[ 98  76  95 140 146 111] -> B
[162 164 127 159 171 144] -> S
[107 146 123  77 111 168] -> N
[ 99  73  98 141 146 113] -> Y
[121 128  79 125 164 170] -> T
[160 170 169 111 115 143] -> U
[158 175 167 111 112 143] -> L
[144 121  95 140  88  84] -> V
back: [141  98] : Y
find: [ 98  76  95 140 146 111] : B

[175 175 121 104]  E
[175 175 121 131]  Z
[174 176 121 164]  R
howmany E: [175] : 2
howmany R: [174] : 1
find: [175 175 121 104] : E
howmany R: [121] : 1
howmany Z: [175] : 2

[107 148 114 127 123 117 144 122 146 131 102 131 131 134 131 122 122 141
 142 127 115 154 118 139 154 158 129 125 150 137 140 123 134 131] -> C
[145 115 127 127 127 132 123 123 119 125 141 122 127 124 123 128 127 123
 119 123 138 108 129 123 115 114 126 134 115 130 118 130 129 126] -> J
[145 109 117 110 116 117 124 146 126 121 127 127 114 137 133 129 134 132
 133 115 136  88 108 131 123 126 115 138  95 135 116 132 121 138] -> G
[123 142 133 148 139 142 122 112 126 115 136 122 145 115 115 124 118 122
 117 136 127 159 149 123 126 124 142 124 158 126 135 124 141 115] -> M
[131 130 144 144 141 145 121 118 117 117 148 124 139 115 119 129 124 116
 113 138 132 142 152 118 114 109 139 123 141 118 129 128 132 117] -> K
[142 122 116 128 124 130 131 131 125 123 134 118 130 124 119 123 122 128
 122 120 137 115 125 127 123 124 128 136 124 138 120 128 137 125] -> F
[112 136 140 129 132 126 126 123 132 132 121 138 127 132 137 132 133 128
 134 136 118 145 131 130 135 134 129 120 135 118 137 128 120 130] -> W
[124 132 112 121 120 118 138 130 138 132 113 127 125 118 129 124 126 138
 137 121 125 127 114 136 141 145 124 132 129 139 129 126 132 133] -> H
[128 116 138 113 124 119 117 140 126 140 125 139 114 138 144 136 141 128
 136 128 126 107 118 129 125 124 118 126 102 120 125 132 110 138] -> X
[134 126 125 130 128 130 129 128 126 125 132 124 130 125 123 126 125 127
 124 126 132 124 129 126 124 124 129 131 128 131 125 128 132 126] -> D
[127 138 138 149 141 146 128 113 121 113 143 121 145 113 114 125 119 118
 113 138 130 155 153 120 120 116 143 124 155 123 133 125 140 113] -> Q
[128 128 128 128 128 128 128 128 128 128 128 128 128 128 128 128 128 128
 128 128 128 128 128 128 128 128 128 128 128 128 128 128 128 128] -> P
howmany J: [123] : 6
howmany C: [122] : 3
howmany H: [132] : 4
howmany G: [121] : 2
howmany P: [128] : 34
back: [125 121] : H

[ 91 100 156 109 159 121 166] -> rosak
[139 133  74 139 116 122 116] -> sipil
[157 134 104  92 134 160 134] -> Voful
howmany sipil: [116] : 2
howmany Voful: [134] : 3
back: [122 116 139  74] : sipil
howmany Voful: [133] : 0

[131 120 105 158 138] -> nupo
[177 132 100 123 138] -> dukef
[120 158 105 131 125] -> fuba
[143 120 121 128 123] -> pob
[145 143 108 142 141] -> det
[143  99 121 128 123] -> Luvek
[174 105  79 144 122] -> Lon
[145 107 173 152 111] -> vuzi
back: [131 105 158 120] : fuba
back: [105 120] : nupo
back: [125 131] : fuba

[159 134 146 119 160 126 133 136 144 119 121 151 107 133 111 161 104 104
 131 119  88 100 132 131] = lipan
[159 134 146 119 119 126 133 136 144 119 121 151 107 133 126 109 165 118
 144 150 140  99 119 144] = masu
[143 174 112  98 112 124 119 134 119 137 131 119 139 130 126 109 165 118
 144 150 140 130 113 127] = pez
howmany pez: [112] : 2
howmany masu: [119] : 4
find: [143 174 112  98 112 124 119 134 119 137 131 119 139 130 126 109 165 118
 144 150 140 130 113 127] : pez
howmany pez: [126] : 1
find: [159 134 146 119 160 126 133 136 144 119 121 151 107 133 111 161 104 104
 131 119  88 100 132 131] : lipan

[129 128 152 165]  fekiv
[153 128 153 153]  dupo
[137 137 137 128]  konar
howmany dupo: [152] : 0
find: [153 128 153 153] : dupo
howmany konar: [137] : 3

[160 136 150  95  85 158 148 139 128 107] -> tos
[127 126 127 124 123 127 127 126 126 124] -> subu
[103 117 167 156 117 162 167 167 117 117] -> lugit
[107  97 120 156 152 114  77 148 167  96] -> Pofu
[124 129 118 135 140 115 125 120 129 135] -> tenud
[122 122 129 123 123 123 122 123 128 122] -> nuka
[127 130 123 115 118 126 140 116 118 133] -> folu
[123 124 126 129 126 125 123 126 129 123] -> sezis
[117 109 121 140 139 118 101 136 147 110] -> Noroz
howmany lugit: [117] : 4
howmany nuka: [123] : 4
howmany sezis: [126] : 3
back: [129 122] : nuka

[104 113  84 115 174]  robi
[ 91  91  91  90 131]  mipo
[126 122 115  84 122]  Dob
find: [104 113  84 115 174] : robi
howmany mipo: [91] : 3
back: [131  90  91  91] : mipo

